Below is a small trained network, with its code and all its weights. Each question gives an input and a class and asks what happens when units are switched off, that is, made to give their printed mean instead of their output.

import numpy as np


def w(rows, s, z=0):
    codes = np.array(rows[::2]) - 128.0
    scale = np.full(codes.shape[1], s)
    scale[-1] = z or s
    return codes * scale


def norm(h):
    return h / np.sqrt((h * h).mean(-1, keepdims=True) + 1e-5)


def f(y):
    return np.maximum(y, 0)


def log_softmax(a):
    a = a - a.max(-1, keepdims=True)
    return a - np.log(np.exp(a).sum(-1, keepdims=True))


def net(x, mask):
    res = np.array(x, float).reshape(1, 5) / 4 @ E
    u = 0
    for l in range(2):
        y = f(norm(res) @ A[l][:, :-1].T + A[l][:, -1])
        res = res + np.where(mask[u : u + 15], y, B[l][:, -1]) @ B[l][:, :-1]
        u += 15
    return log_softmax(norm(res)[-1] @ U[:, :-1].T + U[:, -1])


A, B = {}, {}
E = w([
[162,181,172,207,255,26,99,87,220,100,205],'x0',
[170,95,226,9,74,52,19,216,119,135,131],'x1',
[8,74,203,168,185,107,48,2,33,113,118],'x2',
[107,94,121,112,143,148,137,148,180,94,140],'x3',
[127,166,111,170,129,106,60,130,96,194,92],'x4',
],0.0078)
A[0] = w([
[172,115,167,125,233,38,121,170,157,154,235,84],'0.n1',
[74,145,68,169,81,229,146,104,116,126,170,129],'0.n2',
[201,197,2,147,113,157,175,92,195,145,122,148],'0.n3',
[193,151,112,93,109,64,188,210,172,195,139,121],'0.n4',
[162,201,150,230,199,152,153,90,181,75,109,103],'0.n5',
[119,146,135,52,125,88,121,51,155,93,64,91],'0.n6',
[160,106,135,122,136,114,121,188,148,139,113,39],'0.n7',
[60,92,132,78,110,154,157,114,58,105,12,87],'0.n8',
[100,123,117,158,183,177,152,93,112,181,139,139],'0.n9',
[129,131,62,103,124,193,128,119,103,145,94,66],'0.n10',
[133,84,125,155,143,119,154,195,109,74,169,127],'0.n11',
[142,177,142,165,141,110,141,121,131,102,183,75],'0.n12',
[81,114,209,127,81,106,53,138,104,89,135,4],'0.n13',
[141,141,86,59,78,203,181,146,152,225,124,68],'0.n14',
[149,139,113,127,93,138,126,197,146,147,98,45],'0.n15',
],0.0079,0.0034)
B[0] = w([
[136,204,139,174,181,126,136,163,88,175,105,216],'0.n1',
[130,178,180,145,224,116,111,161,80,163,99,226],'0.n2',
[198,101,75,184,139,52,127,208,74,79,186,243],'0.n3',
[37,203,139,134,82,174,90,107,202,137,72,225],'0.n4',
[77,70,72,102,23,101,147,95,171,103,124,226],'0.n5',
[128,88,129,162,134,108,71,139,138,198,87,150],'0.n6',
[116,172,132,105,151,158,169,78,142,158,148,155],'0.n7',
[46,197,56,88,158,120,114,169,99,72,143,254],'0.n8',
[106,130,102,90,131,196,233,90,128,154,177,201],'0.n9',
[122,44,255,154,172,102,126,170,123,159,81,189],'0.n10',
[158,179,69,143,95,124,113,119,62,134,84,153],'0.n11',
[104,104,116,111,110,78,120,135,169,119,82,165],'0.n12',
[168,61,82,77,96,78,117,209,94,92,180,194],'0.n13',
[199,74,197,177,127,134,104,148,139,195,113,224],'0.n14',
[127,66,162,84,89,163,193,34,161,121,120,174],'0.n15',
],0.007,0.0078)
A[1] = w([
[85,73,149,138,110,121,108,8,210,169,202,56],'1.n1',
[142,141,86,89,129,211,188,136,144,87,179,194],'1.n2',
[118,94,93,213,86,109,146,42,182,101,177,51],'1.n3',
[163,92,99,171,110,43,132,171,79,168,107,185],'1.n4',
[179,115,88,145,20,200,186,197,158,192,49,202],'1.n5',
[147,94,144,2,31,182,54,100,125,169,84,119],'1.n6',
[159,202,224,90,179,46,43,82,216,87,186,119],'1.n7',
[215,41,141,176,190,59,119,210,88,67,138,191],'1.n8',
[150,75,97,173,126,91,171,44,163,138,186,29],'1.n9',
[63,158,78,154,152,148,138,17,71,140,60,37],'1.n10',
[36,152,99,158,235,181,213,46,88,105,148,20],'1.n11',
[192,220,81,112,132,91,138,137,156,101,176,6],'1.n12',
[219,219,111,136,107,182,92,149,215,148,151,38],'1.n13',
[128,71,155,63,21,182,76,142,117,120,133,65],'1.n14',
[107,169,212,63,140,100,74,150,169,128,82,208],'1.n15',
],0.008,0.0022)
B[1] = w([
[235,129,210,91,157,63,113,2,92,130,141,164],'1.n1',
[114,111,140,171,110,127,88,154,101,191,137,165],'1.n2',
[120,126,108,94,131,51,50,79,150,75,101,187],'1.n3',
[87,67,115,112,118,134,143,103,146,78,168,218],'1.n4',
[182,54,143,185,201,139,184,36,108,205,218,254],'1.n5',
[153,184,68,99,144,141,121,103,216,96,100,233],'1.n6',
[175,58,219,187,145,226,217,199,85,149,128,187],'1.n7',
[144,71,89,159,126,139,79,130,27,169,187,216],'1.n8',
[154,158,145,129,91,128,38,113,180,105,133,176],'1.n9',
[168,118,162,80,165,137,192,197,175,61,113,210],'1.n10',
[158,154,180,100,131,163,131,174,124,164,33,247],'1.n11',
[2,178,80,141,42,92,82,157,154,149,176,168],'1.n12',
[74,167,176,43,127,109,74,165,97,39,9,187],'1.n13',
[137,204,38,149,144,110,88,6,136,65,125,211],'1.n14',
[100,171,158,121,63,168,176,126,150,179,176,211],'1.n15',
],0.008,0.0087)
U = w([
[181,7,170,189,175,151,161,145,52,195,197,254],'0',
[91,111,22,214,67,37,109,136,195,95,178,69],'1',
[81,126,150,87,190,199,209,213,85,110,10,39],'2',
[165,126,187,102,170,50,102,47,173,41,53,116],'3',
[195,162,71,93,92,199,162,29,228,174,127,133],'4',
[85,207,227,137,56,159,161,230,181,164,105,95],'5',
[63,134,53,35,92,148,27,110,74,54,156,92],'6',
],0.016,0.0032)

Each question gives the input, the list of numbers given to net, and the class t.
The units are the neurons (one row each of A and B). Each row of codes is followed by its name. A weight is (code - 128) times the scale printed after its matrix; where a second scale follows, it is the last column's (A, B and U).
mask holds one flag per neuron, layer by layer. A switched-off neuron (its flag False) gives its mean, the last column of its row in B, instead of its output. The means were averaged over made-up inputs and are rounded, as every weight is.
A unit's drop is (log p(t) with every unit on - log p(t) with that unit switched off) / (log p(t) with every unit on - log p(t) with every unit switched off).
The circuit of an input: a set's keep is (log p(t) with only the set's units on - log p(t) with every unit switched off) / (log p(t) with every unit on - log p(t) with every unit switched off). Starting from the 12 units with the biggest drops (on a tie, the unit counted first), units are removed one at a time, each time the one whose removal leaves the highest keep (on an exact tie, the one counted first), for as long as the keep stays at least 0.8.
units of the circuit, in order: the units of the circuit, biggest drop first
unit that matters most: the unit with the biggest drop
top k neurons: the k neurons with the biggest drops, biggest first
top k neurons in layer l: the k neurons of layer l with the biggest drops, biggest first
drop of u: that unit's drop, to one decimal
input [1,-7,2,8,-7], class 3: top 2 neurons in layer 1 -> (1.n3 1.n9)
input [-4,1,-5,-3,2], class 4: unit that matters most -> 0.n4
input [8,1,-3,1,-3], class 5: top 2 neurons -> (0.n1 1.n7)
input [0,0,3,-8,-8], class 2: top 4 neurons -> (0.n3 0.n5 0.n14 1.n5)
input [0,5,2,-4,-7], class 6: units of the circuit, in order -> (0.n13 0.n14)
input [-5,0,-8,6,-8], class 0: top 3 neurons in layer 0 -> (0.n3 0.n14 0.n5)
input [1,-7,-4,-4,-2], class 1: top 2 neurons in layer 0 -> (0.n3 0.n5)
input [1,-7,2,5,3], class 3: top 2 neurons in layer 1 -> (1.n3 1.n9)
input [8,5,0,1,0], class 5: top 2 neurons in layer 0 -> (0.n1 0.n3)
input [1,-4,-2,3,5], class 1: top 2 neurons -> (0.n3 0.n5)
input [2,5,0,7,8], class 5: top 2 neurons -> (0.n3 1.n5)
input [5,1,5,0,-5], class 0: top 2 neurons -> (1.n7 0.n1)
input [3,-5,1,3,-4], class 3: top 2 neurons in layer 1 -> (1.n11 1.n1)
input [-8,0,6,2,6], class 2: units of the circuit, in order -> (1.n10)
input [1,-3,-1,1,1], class 1: top 2 neurons -> (0.n3 0.n5)
input [6,1,8,-8,5], class 0: top 2 neurons -> (1.n7 0.n4)
input [1,-6,-6,2,8], class 1: top 3 neurons in layer 0 -> (0.n3 0.n5 0.n4)
input [-8,-4,0,-5,-3], class 0: top 3 neurons in layer 0 -> (0.n14 0.n4 0.n10)
input [2,-2,0,1,-2], class 1: drop of 0.n3 -> 0.2
input [3,-8,2,-6,1], class 3: drop of 0.n5 -> 0.2
input [7,6,-7,-3,-6], class 5: drop of 1.n9 -> 0.0
input [0,4,-2,6,0], class 4: unit that matters most -> 0.n2
input [7,-1,-3,-5,-1], class 1: drop of 0.n5 -> 0.1
input [1,-5,-3,2,-1], class 1: top 2 neurons in layer 0 -> (0.n3 0.n5)
